Below is a small trained network, with its code and all its weights. Each question gives an input and a class and asks what happens when units are switched off, that is, made to give their printed mean instead of their output.

import numpy as np


def w(rows, s, z=0):
    codes = np.array(rows[::2]) - 128.0
    scale = np.full(codes.shape[1], s)
    scale[-1] = z or s
    return codes * scale


def f(y):
    return np.maximum(y, 0)


def log_softmax(a):
    a = a - a.max(-1, keepdims=True)
    return a - np.log(np.exp(a).sum(-1, keepdims=True))


def net(x, mask):
    res = np.array(x, float).reshape(1, 5) / 4 @ E
    y = f(res @ A[0][:, :-1].T + A[0][:, -1])
    res = res + np.where(mask, y, B[0][:, -1]) @ B[0][:, :-1]
    return log_softmax(res[-1] @ U[:, :-1].T + U[:, -1])


A, B = {}, {}
E = w([
[137,124,133,129,127,121],'x0',
[205,125,133,49,193,117],'x1',
[240,219,168,194,111,157],'x2',
[123,137,124,128,128,133],'x3',
[173,113,10,162,156,122],'x4',
],0.013)
A[0] = w([
[153,89,68,230,184,133,129],'neuron 0',
[51,75,109,98,170,72,127],'neuron 1',
[39,104,91,212,14,152,79],'neuron 2',
[127,159,235,102,142,171,62],'neuron 3',
[124,165,113,39,246,82,96],'neuron 4',
[92,108,207,148,125,127,4],'neuron 5',
],0.012,0.0037)
B[0] = w([
[97,135,70,93,112,49,206],'neuron 0',
[140,248,151,138,109,118,217],'neuron 1',
[132,112,166,40,51,162,251],'neuron 2',
[92,170,78,50,122,110,190],'neuron 3',
[161,90,118,106,80,155,190],'neuron 4',
[65,144,58,90,164,106,167],'neuron 5',
],0.013,0.016)
U = w([
[141,107,132,110,145,120,251],'0',
[86,94,62,84,170,97,52],'1',
[203,58,166,65,105,154,55],'2',
[141,117,149,121,147,114,240],'3',
[177,223,163,168,128,114,85],'4',
[122,91,179,146,170,108,130],'5',
[103,28,175,147,219,154,85],'6',
[104,68,174,254,179,197,88],'7',
],0.0099,0.012)

Each question gives the input, the list of numbers given to net, and the class t.
The units are the neurons (one row each of A and B). Each row of codes is followed by its name. A weight is (code - 128) times the scale printed after its matrix; where a second scale follows, it is the last column's (A, B and U).
mask holds one flag per neuron, in row order. A switched-off neuron (its flag False) gives its mean, the last column of its row in B, instead of its output. The means were averaged over made-up inputs and are rounded, as every weight is.
A unit's drop is (log p(t) with every unit on - log p(t) with that unit switched off) / (log p(t) with every unit on - log p(t) with every unit switched off).
The circuit of an input: a set's keep is (log p(t) with only the set's units on - log p(t) with every unit switched off) / (log p(t) with every unit on - log p(t) with every unit switched off). Starting from all 6 units, units are removed one at a time, each time the one whose removal leaves the highest keep (on an exact tie, the one counted first), for as long as the keep stays at least 0.8.
circuit, biggest first: the units of the circuit, biggest drop first
k most important neurons: the k neurons with the biggest drops, biggest first
drop when u is switched off: that unit's drop, to one decimal
input [4,-7,0,-5,3], class 2: circuit, biggest first => neuron 2
input [6,7,-8,7,-6], class 4: 3 most important neurons => neuron 1; neuron 2; neuron 0
input [-8,4,7,-4,-6], class 0: circuit, biggest first => neuron 1; neuron 3
input [4,-5,3,7,-7], class 1: circuit, biggest first => neuron 5; neuron 3
input [8,-2,-8,-5,6], class 0: circuit, biggest first => neuron 1; neuron 2
input [1,-2,-1,6,-6], class 1: 3 most important neurons => neuron 5; neuron 3; neuron 1
input [-3,-8,-7,-3,-6], class 2: 3 most important neurons => neuron 2; neuron 0; neuron 3
input [4,4,-8,2,-4], class 4: 2 most important neurons => neuron 1; neuron 2
input [6,5,7,-3,7], class 1: 2 most important neurons => neuron 0; neuron 1
input [2,-6,5,0,-5], class 2: 2 most important neurons => neuron 2; neuron 1
input [-4,-7,-5,-7,-6], class 2: 2 most important neurons => neuron 2; neuron 0
input [1,1,-3,-4,-7], class 1: 3 most important neurons => neuron 5; neuron 3; neuron 2
input [-4,2,-4,6,-7], class 1: 2 most important neurons => neuron 5; neuron 3
input [-8,-6,6,-4,-4], class 0: 2 most important neurons => neuron 1; neuron 5
input [-6,-5,-1,2,-8], class 1: circuit, biggest first => neuron 5
input [-3,6,0,2,1], class 2: 4 most important neurons => neuron 4; neuron 1; neuron 0; neuron 5
input [-7,0,-8,-3,-6], class 4: 2 most important neurons => neuron 1; neuron 0
input [3,-1,5,-2,5], class 1: 3 most important neurons => neuron 0; neuron 1; neuron 2
input [-5,1,5,4,8], class 1: drop when neuron 1 is switched off => 0.3
input [3,-1,2,-5,5], class 1: drop when neuron 0 is switched off => 1.0
input [-2,-6,0,0,-3], class 2: drop when neuron 2 is switched off => 1.1
